Here is a tiny trained network, its code and every weight. The questions are about switching its units off for an input and a class, where a switched-off unit gives its printed mean instead of its output.

import numpy as np


def w(rows, s, z=0):
    codes = np.array(rows[::2]) - 128.0
    scale = np.full(codes.shape[1], s)
    scale[-1] = z or s
    return codes * scale


def norm(h):
    return h / np.sqrt((h * h).mean(-1, keepdims=True) + 1e-5)


def f(y):
    return np.maximum(y, 0)


def log_softmax(a):
    a = a - a.max(-1, keepdims=True)
    return a - np.log(np.exp(a).sum(-1, keepdims=True))


def net(x, mask):
    res = np.array(x, float).reshape(1, 5) / 4 @ E
    u = 0
    for l in range(2):
        y = f(norm(res) @ A[l][:, :-1].T + A[l][:, -1])
        res = res + np.where(mask[u : u + 13], y, B[l][:, -1]) @ B[l][:, :-1]
        u += 13
    return log_softmax(norm(res)[-1] @ U[:, :-1].T + U[:, -1])


A, B = {}, {}
E = w([
[154,78,70,254,149,154],'x0',
[98,75,146,130,58,100],'x1',
[195,176,140,166,92,72],'x2',
[174,88,236,198,169,180],'x3',
[181,57,144,87,176,63],'x4',
],0.0064)
A[0] = w([
[101,25,103,135,13,101,2],'L0N0',
[184,186,61,119,233,157,12],'L0N1',
[126,134,3,118,114,89,1],'L0N2',
[138,85,60,182,103,137,43],'L0N3',
[49,49,56,89,176,185,33],'L0N4',
[165,186,98,162,90,91,63],'L0N5',
[154,61,93,98,165,52,26],'L0N6',
[210,162,114,164,79,49,21],'L0N7',
[122,120,25,99,127,69,13],'L0N8',
[156,93,95,120,187,73,50],'L0N9',
[145,188,68,102,214,150,77],'L0N10',
[87,166,83,168,100,157,56],'L0N11',
[141,77,38,199,163,123,16],'L0N12',
],0.011,0.0048)
B[0] = w([
[83,139,155,235,59,19,236],'L0N0',
[111,118,139,207,81,20,225],'L0N1',
[14,29,171,92,144,220,253],'L0N2',
[121,218,182,86,141,117,219],'L0N3',
[184,124,6,144,240,80,252],'L0N4',
[152,114,50,125,195,114,217],'L0N5',
[187,157,64,133,43,172,223],'L0N6',
[163,109,31,146,240,74,224],'L0N7',
[55,47,191,84,141,213,244],'L0N8',
[155,146,91,147,50,176,206],'L0N9',
[93,105,141,163,52,65,233],'L0N10',
[123,151,102,116,73,207,228],'L0N11',
[169,188,201,43,132,94,249],'L0N12',
],0.018,0.0038)
A[1] = w([
[106,134,126,128,135,126,31],'L1N0',
[115,122,138,183,97,84,55],'L1N1',
[105,128,171,125,94,130,18],'L1N2',
[122,109,97,146,121,102,52],'L1N3',
[111,145,143,128,144,122,68],'L1N4',
[132,101,170,156,156,155,72],'L1N5',
[133,201,161,3,118,83,115],'L1N6',
[181,151,63,153,54,229,164],'L1N7',
[71,197,111,205,135,180,5],'L1N8',
[136,148,65,142,214,138,48],'L1N9',
[203,72,185,175,132,178,84],'L1N10',
[175,118,198,232,192,177,78],'L1N11',
[112,122,163,188,119,92,93],'L1N12',
],0.015,0.0027)
B[1] = w([
[146,93,150,110,122,106,136],'L1N0',
[111,146,192,180,107,104,232],'L1N1',
[134,141,84,178,166,139,180],'L1N2',
[152,146,195,158,148,138,190],'L1N3',
[135,107,145,118,120,99,141],'L1N4',
[62,125,114,152,132,164,158],'L1N5',
[118,213,114,19,164,63,234],'L1N6',
[205,168,216,104,86,208,254],'L1N7',
[245,100,138,99,38,97,211],'L1N8',
[187,75,124,175,193,127,240],'L1N9',
[94,4,108,65,69,178,196],'L1N10',
[19,63,52,37,142,145,225],'L1N11',
[87,156,122,165,87,74,223],'L1N12',
],0.018,0.0059)
U = w([
[11,41,95,76,111,213,172],'0',
[95,161,157,254,49,14,155],'1',
[231,95,46,182,243,109,152],'2',
[128,249,123,22,152,65,144],'3',
[242,165,158,113,30,216,154],'4',
[113,178,165,169,162,178,70],'5',
[98,225,135,202,190,234,1],'6',
],0.0094,0.006)

Each question gives the input, the list of numbers given to net, and the class t.
The units are the neurons (one row each of A and B). Each row of codes is followed by its name. A weight is (code - 128) times the scale printed after its matrix; where a second scale follows, it is the last column's (A, B and U).
mask holds one flag per neuron, layer by layer. A switched-off neuron (its flag False) gives its mean, the last column of its row in B, instead of its output. The means were averaged over made-up inputs and are rounded, as every weight is.
A unit's drop is (log p(t) with every unit on - log p(t) with that unit switched off) / (log p(t) with every unit on - log p(t) with every unit switched off).
The circuit of an input: a set's keep is (log p(t) with only the set's units on - log p(t) with every unit switched off) / (log p(t) with every unit on - log p(t) with every unit switched off). Starting from the 12 units with the biggest drops (on a tie, the unit counted first), units are removed one at a time, each time the one whose removal leaves the highest keep (on an exact tie, the one counted first), for as long as the keep stays at least 0.8.
units of the circuit, in order: the units of the circuit, biggest drop first
unit that matters most: the unit with the biggest drop
top k neurons: the k neurons with the biggest drops, biggest first
k most important neurons of layer l: the k neurons of layer l with the biggest drops, biggest first
input [6,-1,-2,-1,-8], class 4: unit that matters most	L0N11
input [-4,-6,-2,3,7], class 4: top 3 neurons	L0N6, L0N9, L0N0
input [4,-1,0,2,5], class 4: 2 most important neurons of layer 1	L1N7, L1N11
input [-6,1,-2,8,5], class 0: top 3 neurons	L0N12, L0N3, L1N10
input [-5,7,8,1,-8], class 2: units of the circuit, in order	L0N7, L0N5, L1N9
input [-7,3,-5,0,-5], class 3: top 2 neurons	L0N7, L1N6
input [8,-4,7,3,2], class 3: top 4 neurons	L0N12, L0N3, L0N4, L1N6
input [-6,8,3,-2,3], class 1: 2 most important neurons of layer 0	L0N0, L0N12
input [2,-4,-7,5,-8], class 4: top 4 neurons	L1N7, L0N11, L0N7, L1N8
input [-2,2,3,0,4], class 4: top 3 neurons	L0N6, L1N7, L0N4
input [5,4,0,3,-4], class 3: units of the circuit, in order	L0N12, L0N3
input [0,-6,7,-6,-2], class 2: 3 most important neurons of layer 0	L0N7, L0N5, L0N0
input [0,-8,-1,-7,-8], class 1: top 2 neurons	L0N10, L0N1
input [2,-5,4,5,7], class 4: units of the circuit, in order	L0N9
input [-6,4,0,-7,-8], class 4: units of the circuit, in order	L0N11, L1N7
input [-6,1,-8,-6,-6], class 2: top 3 neurons	L0N4, L1N9, L0N12
input [-5,0,6,-8,2], class 0: 3 most important neurons of layer 0	L0N8, L0N2, L0N4
input [-6,-6,0,7,6], class 0: top 2 neurons	L0N12, L0N3
input [-8,5,8,2,6], class 2: top 3 neurons	L0N7, L0N12, L0N3
input [-1,5,1,-1,4], class 1: top 2 neurons	L0N0, L0N11
input [1,1,7,8,-5], class 0: unit that matters most	L1N11
input [5,-4,3,-6,1], class 0: top 2 neurons	L0N2, L0N8
input [-6,-4,-4,5,-6], class 3: 3 most important neurons of layer 1	L1N6, L1N7, L1N10
